Below is a small trained network, with its code and all its weights. Each question gives an input and a target symbol and asks what happens when units are switched off, that is, made to give their printed mean instead of their output.

import numpy as np


def w(rows, s, z=0):
    codes = np.array(rows[::2]) - 128.0
    scale = np.full(codes.shape[1], s)
    scale[-1] = z or s
    return codes * scale


def f(y):
    return np.maximum(y, 0)


def softmax(a):
    e = np.exp(a - a.max(-1, keepdims=True))
    return e / e.sum(-1, keepdims=True)


def log_softmax(a):
    a = a - a.max(-1, keepdims=True)
    return a - np.log(np.exp(a).sum(-1, keepdims=True))


def net(x, mask):
    ids = ['ΠΦΨΩβγδεζηθμξστ'.index(c) for c in x.split()]
    T = len(ids)
    res = E[ids] + P[:T]
    u = 0
    for l in range(3):
        r = res
        for j in range(2):
            rows = slice(3 * j, 3 * j + 3)
            q, k, v = (r @ M[l][rows].T for M in (Q, K, V))
            z = softmax(np.where(np.tri(T) > 0, q @ k.T / 3**0.5, -1e9)) @ v
            o = O[l][rows]
            res = res + np.where(mask[u + j], z, o[:, -1]) @ o[:, :-1]
        u += 2
        y = f(res @ A[l][:, :-1].T + A[l][:, -1])
        res = res + np.where(mask[u : u + 4], y, B[l][:, -1]) @ B[l][:, :-1]
        u += 4
    return log_softmax(res[-1] @ U[:, :-1].T + U[:, -1])


Q, K, V, O, A, B = {}, {}, {}, {}, {}, {}
E = w([
[136,136,130],'Π',
[146,114,69],'Φ',
[21,244,110],'Ψ',
[119,153,169],'Ω',
[95,112,193],'β',
[146,117,105],'γ',
[135,136,127],'δ',
[105,85,118],'ε',
[135,133,130],'ζ',
[169,95,223],'η',
[42,82,73],'θ',
[251,222,57],'μ',
[116,80,132],'ξ',
[215,97,136],'σ',
[104,85,122],'τ',
],0.017)
P = w([
[77,1,121],'0',
[112,156,148],'1',
[116,156,148],'2',
[124,149,149],'3',
[132,161,116],'4',
[136,155,123],'5',
[142,157,130],'6',
[138,155,124],'7',
[140,157,136],'8',
],0.0096)
Q[0] = w([
[27,155,120],'L0H0',
[153,192,124],'L0H0',
[227,128,142],'L0H0',
[198,201,108],'L0H1',
[85,122,134],'L0H1',
[163,255,88],'L0H1',
],0.0097)
K[0] = w([
[12,130,20],'L0H0',
[106,62,199],'L0H0',
[200,104,196],'L0H0',
[179,145,254],'L0H1',
[122,94,44],'L0H1',
[205,99,240],'L0H1',
],0.0086)
V[0] = w([
[145,126,87],'L0H0',
[93,31,66],'L0H0',
[183,105,149],'L0H0',
[83,167,57],'L0H1',
[27,200,99],'L0H1',
[131,255,166],'L0H1',
],0.0047)
O[0] = w([
[117,104,103,68],'L0H0',
[184,129,56,203],'L0H0',
[82,148,87,2],'L0H0',
[55,126,81,108],'L0H1',
[2,162,125,212],'L0H1',
[48,63,184,22],'L0H1',
],0.0045,0.00091)
A[0] = w([
[191,100,154,92],'L0N0',
[183,6,90,2],'L0N1',
[150,201,208,223],'L0N2',
[91,27,168,59],'L0N3',
],0.011,0.0054)
B[0] = w([
[173,116,208,146],'L0N0',
[179,255,198,147],'L0N1',
[154,89,34,254],'L0N2',
[114,41,125,158],'L0N3',
],0.0099,0.0069)
Q[1] = w([
[100,97,163],'L1H0',
[163,156,94],'L1H0',
[52,71,163],'L1H0',
[150,111,9],'L1H1',
[11,150,208],'L1H1',
[169,162,198],'L1H1',
],0.012)
K[1] = w([
[131,108,63],'L1H0',
[136,154,199],'L1H0',
[83,121,24],'L1H0',
[62,179,166],'L1H1',
[159,2,26],'L1H1',
[198,166,115],'L1H1',
],0.011)
V[1] = w([
[182,101,222],'L1H0',
[111,117,160],'L1H0',
[138,44,169],'L1H0',
[128,128,128],'L1H1',
[253,112,88],'L1H1',
[161,179,94],'L1H1',
],0.0055)
O[1] = w([
[8,126,231,183],'L1H0',
[135,81,140,54],'L1H0',
[79,60,216,254],'L1H0',
[128,128,128,128],'L1H1',
[3,235,29,93],'L1H1',
[114,244,112,148],'L1H1',
],0.0035,0.00062)
A[1] = w([
[119,103,2,72],'L1N0',
[85,54,40,32],'L1N1',
[65,44,139,121],'L1N2',
[246,151,146,1],'L1N3',
],0.0085,0.0071)
B[1] = w([
[117,112,206,254],'L1N0',
[113,56,71,165],'L1N1',
[114,211,192,220],'L1N2',
[61,249,145,176],'L1N3',
],0.011,0.0034)
Q[2] = w([
[209,60,27],'L2H0',
[173,153,6],'L2H0',
[155,101,145],'L2H0',
[139,112,51],'L2H1',
[124,91,67],'L2H1',
[109,149,242],'L2H1',
],0.014)
K[2] = w([
[230,130,224],'L2H0',
[144,93,253],'L2H0',
[181,121,110],'L2H0',
[146,121,85],'L2H1',
[181,132,83],'L2H1',
[78,160,220],'L2H1',
],0.015)
V[2] = w([
[249,212,3],'L2H0',
[54,94,71],'L2H0',
[165,119,116],'L2H0',
[125,7,176],'L2H1',
[50,89,122],'L2H1',
[218,101,196],'L2H1',
],0.0051)
O[2] = w([
[196,253,242,5],'L2H0',
[38,161,143,105],'L2H0',
[141,130,157,100],'L2H0',
[132,155,238,100],'L2H1',
[89,227,178,121],'L2H1',
[135,50,212,133],'L2H1',
],0.0046,0.0031)
A[2] = w([
[146,12,136,18],'L2N0',
[239,53,171,68],'L2N1',
[128,255,130,2],'L2N2',
[181,101,184,202],'L2N3',
],0.0085,0.0067)
B[2] = w([
[172,244,59,178],'L2N0',
[192,47,100,167],'L2N1',
[107,40,94,201],'L2N2',
[96,171,157,252],'L2N3',
],0.011,0.0036)
U = w([
[139,136,121,142],'Π',
[141,124,132,185],'Φ',
[46,204,96,2],'Ψ',
[138,138,127,165],'Ω',
[121,59,55,29],'β',
[134,135,133,169],'γ',
[135,128,132,118],'δ',
[132,124,123,135],'ε',
[142,139,135,144],'ζ',
[198,55,143,158],'η',
[73,10,122,124],'θ',
[186,211,78,130],'μ',
[130,124,126,115],'ξ',
[168,250,174,194],'σ',
[89,119,195,198],'τ',
],0.013,0.0034)

Each question gives the input, a string of symbols that net reads in full, and the target symbol t.
The units are the heads (3 rows each of Q, K, V and O) and the neurons (one row each of A and B). Each row of codes is followed by its name. A weight is (code - 128) times the scale printed after its matrix; where a second scale follows, it is the last column's (O, A, B and U).
mask holds one flag per unit, layer by layer, with each layer's heads first. A switched-off unit (its flag False) gives its mean, the last column of its rows in O or B, instead of its output. The means were averaged over made-up inputs and are rounded, as every weight is.
A unit's drop is (log p(t) with every unit on - log p(t) with that unit switched off) / (log p(t) with every unit on - log p(t) with every unit switched off).
The circuit of an input: a set's keep is (log p(t) with only the set's units on - log p(t) with every unit switched off) / (log p(t) with every unit on - log p(t) with every unit switched off). Starting from the 12 units with the biggest drops (on a tie, the unit counted first), units are removed one at a time, each time the one whose removal leaves the highest keep (on an exact tie, the one counted first), for as long as the keep stays at least 0.8.
units of the circuit, in order: the units of the circuit, biggest drop first
most important unit: the unit with the biggest drop
top k neurons: the k neurons with the biggest drops, biggest first
top k neurons in layer l: the k neurons of layer l with the biggest drops, biggest first
heads that matter: for each layer, one digit per head in row order, 1 if its drop is at least 0.15 and else 0, layers parted by /
input β μ Ω ε, target τ: units of the circuit, in order -> L0N2, L2H1
input σ σ Π θ β ζ, target Ψ: heads that matter -> 01 / 11 / 00
input η β θ Π β β ξ β Ω, target τ: heads that matter -> 01 / 10 / 01
input β Ψ δ, target β: top 2 neurons in layer 1 -> L1N2, L1N0
input β γ β τ μ μ σ δ, target β: units of the circuit, in order -> L1N2, L2H0, L0N3, L2H1
input η β β Π Ψ η, target β: top 2 neurons in layer 0 -> L0N2, L0N1
input β γ β ξ, target τ: top 2 neurons -> L0N2, L1N2
input Ψ β β μ η, target η: units of the circuit, in order -> L2N1
input β γ σ ε, target τ: top 4 neurons -> L0N2, L1N2, L0N3, L2N0
input β β β Φ β β ζ, target β: units of the circuit, in order -> L2H0, L1N2, L0N2, L0N3
input Ψ ε ξ Φ η β ζ β γ, target η: units of the circuit, in order -> L2N1, L1H1, L0H1
input Ψ θ Π, target η: heads that matter -> 01 / 11 / 00
input Ψ β δ β τ η β Φ, target η: heads that matter -> 01 / 01 / 00
input β σ μ Ψ Π, target β: heads that matter -> 00 / 00 / 10
input β ε Π, target β: most important unit -> L2H0
input β δ Ω, target β: units of the circuit, in order -> L0N2, L2H0, L1N2
input Ψ Ψ ζ γ, target η: units of the circuit, in order -> L1H1, L2N1, L0H1
input Ψ β β, target θ: units of the circuit, in order -> L0H1, L2H0
input Ψ Ω μ γ ζ, target η: top 2 neurons -> L2N1, L0N2
input β γ β γ, target β: top 2 neurons in layer 0 -> L0N3, L0N2
input β η ξ, target τ: units of the circuit, in order -> L2H1, L1H0, L0N2
input Ψ Φ η Ω, target η: units of the circuit, in order -> L0N2, L1H1, L2N1, L0H1
input σ β β ζ Φ, target Ψ: most important unit -> L1H1
input ζ ζ η, target η: units of the circuit, in order -> L2N1, L0N0
input β Φ τ, target τ: top 4 neurons -> L0N2, L1N2, L0N3, L2N0
input σ β ζ Ψ δ Π Φ, target Ψ: top 2 neurons in layer 1 -> L1N0, L1N2
input β σ γ μ β θ Ω, target β: top 2 neurons in layer 0 -> L0N2, L0N3
input Ψ μ Ψ Φ ε β σ, target σ: most important unit -> L1H1
